Below are the code and all the weights of a small trained network. Each question names an input and a target symbol and asks about switching units off, where a switched-off unit gives its printed mean instead of its output.

import numpy as np


def w(rows, s, z=0):
    codes = np.array(rows[::2]) - 128.0
    scale = np.full(codes.shape[1], s)
    scale[-1] = z or s
    return codes * scale


def f(y):
    return y / 2 * (1 + np.tanh(0.7978845608 * (y + 0.044715 * y**3)))


def softmax(a):
    e = np.exp(a - a.max(-1, keepdims=True))
    return e / e.sum(-1, keepdims=True)


def log_softmax(a):
    a = a - a.max(-1, keepdims=True)
    return a - np.log(np.exp(a).sum(-1, keepdims=True))


def net(x, mask):
    ids = ['βεζθλμξσψ'.index(c) for c in x.split()]
    T = len(ids)
    res = E[ids] + P[:T]
    u = 0
    for l in range(2):
        q, k, v = (res @ M[l].T for M in (Q, K, V))
        z = softmax(np.where(np.tri(T) > 0, q @ k.T / 3**0.5, -1e9)) @ v
        res = res + np.where(mask[u], z, O[l][:, -1]) @ O[l][:, :-1]
        u += 1
        y = f(res @ A[l][:, :-1].T + A[l][:, -1])
        res = res + np.where(mask[u : u + 4], y, B[l][:, -1]) @ B[l][:, :-1]
        u += 4
    return log_softmax(res[-1] @ U[:, :-1].T + U[:, -1])


Q, K, V, O, A, B = {}, {}, {}, {}, {}, {}
E = w([
[128,93,97,161,123,179,117,85,113,104,92],'β',
[147,127,120,100,87,137,83,61,128,212,181],'ε',
[124,65,121,100,147,31,112,207,124,167,167],'ζ',
[175,76,3,155,133,155,151,137,79,103,155],'θ',
[127,168,119,154,61,127,33,111,160,166,115],'λ',
[115,98,139,203,149,55,187,102,91,194,143],'μ',
[112,186,146,207,118,97,110,138,109,73,171],'ξ',
[132,254,86,141,85,160,148,176,80,138,163],'σ',
[84,158,104,190,117,52,169,166,145,190,34],'ψ',
],0.015)
P = w([
[44,77,124,148,172,164,68,99,29,198,142],'0',
[63,136,33,93,167,87,96,143,166,206,246],'1',
[144,125,139,111,109,144,87,154,78,179,107],'2',
[64,155,96,124,175,122,105,92,180,156,177],'3',
[157,154,162,137,59,118,101,162,117,121,107],'4',
[34,175,157,140,171,122,159,171,191,184,163],'5',
[203,134,148,90,99,89,132,145,111,58,94],'6',
[57,152,77,113,155,151,108,89,181,157,176],'7',
],0.011)
Q[0] = w([
[2,145,40,104,201,85,124,129,201,139,188],'0.h1',
[154,163,113,179,94,126,92,162,57,171,160],'0.h1',
[8,159,126,121,193,168,122,96,207,148,124],'0.h1',
],0.0086)
K[0] = w([
[58,2,92,165,134,230,14,47,59,129,137],'0.h1',
[4,230,144,172,171,116,195,102,55,141,27],'0.h1',
[90,16,82,85,133,122,84,52,57,180,251],'0.h1',
],0.0057)
V[0] = w([
[140,128,50,121,139,49,68,167,55,116,250],'0.h1',
[134,92,73,130,143,36,142,152,207,56,62],'0.h1',
[88,255,201,217,88,61,15,123,165,154,96],'0.h1',
],0.0047)
O[0] = w([
[202,57,159,40,154,69,121,87,114,132,131,229],'0.h1',
[188,29,163,150,107,104,133,204,155,169,59,2],'0.h1',
[117,115,162,2,105,164,133,213,64,173,89,214],'0.h1',
],0.0079,0.0067)
A[0] = w([
[109,226,95,91,102,83,145,181,178,136,181,254],'0.n1',
[145,101,127,107,66,78,162,132,148,153,22,47],'0.n2',
[85,50,155,143,58,173,56,109,1,228,134,189],'0.n3',
[76,99,93,146,123,222,116,81,119,96,99,232],'0.n4',
],0.0065,0.0045)
B[0] = w([
[161,80,104,129,171,167,114,28,109,155,109,236],'0.n1',
[169,160,161,136,121,189,123,156,113,187,254,132],'0.n2',
[141,158,110,152,154,10,59,210,158,39,85,245],'0.n3',
[96,154,63,168,169,53,57,94,120,231,160,153],'0.n4',
],0.0087,0.011)
Q[1] = w([
[10,131,100,108,172,158,147,41,167,214,203],'1.h1',
[238,101,107,94,2,124,186,123,103,92,127],'1.h1',
[174,104,85,115,109,112,53,127,95,204,173],'1.h1',
],0.0073)
K[1] = w([
[100,41,57,131,129,59,32,154,79,108,158],'1.h1',
[185,101,242,88,6,190,180,130,254,143,83],'1.h1',
[64,205,198,174,71,124,195,173,97,67,101],'1.h1',
],0.0067)
V[1] = w([
[151,251,183,93,135,145,116,94,100,6,254],'1.h1',
[174,19,167,8,124,90,72,131,214,46,126],'1.h1',
[165,192,29,88,78,181,47,105,208,201,68],'1.h1',
],0.0063)
O[1] = w([
[140,247,70,64,96,110,189,101,176,70,137,253],'1.h1',
[119,162,129,112,169,109,79,164,90,84,243,111],'1.h1',
[48,72,103,119,75,138,132,113,91,115,165,224],'1.h1',
],0.014,0.0053)
A[1] = w([
[125,212,104,87,157,66,184,136,194,81,170,41],'1.n1',
[60,88,99,125,129,164,147,44,182,147,200,4],'1.n2',
[62,93,106,135,21,118,136,120,112,155,169,46],'1.n3',
[165,106,79,113,109,180,188,99,254,175,105,55],'1.n4',
],0.0064,0.004)
B[1] = w([
[154,70,104,93,106,177,55,169,210,168,108,249],'1.n1',
[212,151,175,109,85,111,196,162,105,98,93,189],'1.n2',
[81,156,160,97,143,172,176,163,84,140,141,162],'1.n3',
[121,174,180,251,140,157,136,204,97,94,177,156],'1.n4',
],0.012,0.015)
U = w([
[165,16,90,144,117,162,120,74,109,144,179,130],'β',
[215,158,172,153,98,3,156,92,118,107,122,202],'ε',
[160,137,144,136,165,126,144,160,130,169,206,53],'ζ',
[104,205,124,121,198,110,151,82,124,221,107,183],'θ',
[69,118,94,127,134,158,139,134,205,216,189,101],'λ',
[197,170,172,118,102,106,162,233,154,53,72,36],'μ',
[78,134,153,90,126,147,147,164,89,131,176,179],'ξ',
[163,122,161,126,83,149,135,179,70,177,79,126],'σ',
[116,138,100,36,108,98,216,55,139,110,61,253],'ψ',
],0.0063,0.0042)

Each question gives the input, a string of symbols that net reads in full, and the target symbol t.
The units are the heads (3 rows each of Q, K, V and O) and the neurons (one row each of A and B). Each row of codes is followed by its name. A weight is (code - 128) times the scale printed after its matrix; where a second scale follows, it is the last column's (O, A, B and U).
mask holds one flag per unit, layer by layer, with each layer's heads first. A switched-off unit (its flag False) gives its mean, the last column of its rows in O or B, instead of its output. The means were averaged over made-up inputs and are rounded, as every weight is.
A unit's drop is (log p(t) with every unit on - log p(t) with that unit switched off) / (log p(t) with every unit on - log p(t) with every unit switched off).
The circuit of an input: a set's keep is (log p(t) with only the set's units on - log p(t) with every unit switched off) / (log p(t) with every unit on - log p(t) with every unit switched off). Starting from all 10 units, units are removed one at a time, each time the one whose removal leaves the highest keep (on an exact tie, the one counted first), for as long as the keep stays at least 0.8.
units of the circuit, in order: the units of the circuit, biggest drop first
k most important neurons: the k neurons with the biggest drops, biggest first
top k neurons in layer l: the k neurons of layer l with the biggest drops, biggest first
input ψ ε ξ σ μ, target ψ: units of the circuit, in order	(0.n3, 1.h1, 0.n4)
input μ θ β ξ μ, target μ: units of the circuit, in order	(0.n3, 0.h1, 0.n1)
input ψ λ λ ξ, target β: units of the circuit, in order	(1.h1, 0.n3)
input ξ ε ζ μ ψ, target σ: units of the circuit, in order	(0.h1, 1.h1)
input ξ θ θ, target μ: units of the circuit, in order	(1.h1, 0.n1)
input ξ θ ζ, target μ: units of the circuit, in order	(1.h1, 0.n3)
input θ μ μ μ ε ε β ε, target ε: most important neuron	(1.n2)
input ε λ ε σ ζ λ ε, target ξ: units of the circuit, in order	(0.n1, 1.h1)
input ξ ε ξ σ ψ θ, target λ: units of the circuit, in order	(1.h1, 1.n1, 1.n2, 0.n3)
input ε λ ψ ψ σ, target σ: top 2 neurons in layer 0	(0.n1, 0.n2)
input σ ε ζ λ, target μ: units of the circuit, in order	(1.n4, 1.h1, 0.h1)
input ξ μ λ ψ θ, target σ: units of the circuit, in order	(1.h1, 0.h1, 0.n3)
input ε ε ψ ε λ, target σ: units of the circuit, in order	(1.h1, 0.h1)
input λ ε ε λ θ, target ξ: units of the circuit, in order	(1.h1, 1.n3)
input θ ψ ε ψ λ σ ψ ψ, target ε: most important neuron	(1.n1)
input σ λ ε ξ θ β θ ε, target μ: units of the circuit, in order	(1.n4, 1.h1, 0.h1, 1.n2)
input ε σ ε σ ε, target ψ: 2 most important neurons	(0.n1, 0.n3)
input ε ε μ σ, target ψ: units of the circuit, in order	(0.h1, 1.h1)
input μ ξ μ ψ, target θ: top 2 neurons in layer 1	(1.n2, 1.n1)
input λ μ σ, target ψ: 2 most important neurons	(0.n4, 1.n4)
input ε ξ ε ε ζ θ, target ψ: 3 most important neurons	(1.n2, 0.n3, 0.n4)
input ξ ε ε ξ, target λ: top 2 neurons in layer 1	(1.n1, 1.n2)
input ε ε ξ ξ ζ β λ λ, target ψ: 2 most important neurons	(1.n2, 0.n3)
input ξ λ β ε ζ ε ψ μ, target λ: top 2 neurons in layer 0	(0.n3, 0.n1)
input λ ε ε ξ, target ξ: top 2 neurons in layer 1	(1.n3, 1.n1)
input σ ξ λ ζ μ β, target μ: top 2 neurons in layer 0	(0.n4, 0.n3)
input θ ξ ψ ε λ λ σ σ, target ε: top 3 neurons in layer 0	(0.n1, 0.n4, 0.n3)
input ζ β λ, target ξ: top neuron in layer 0	(0.n4)
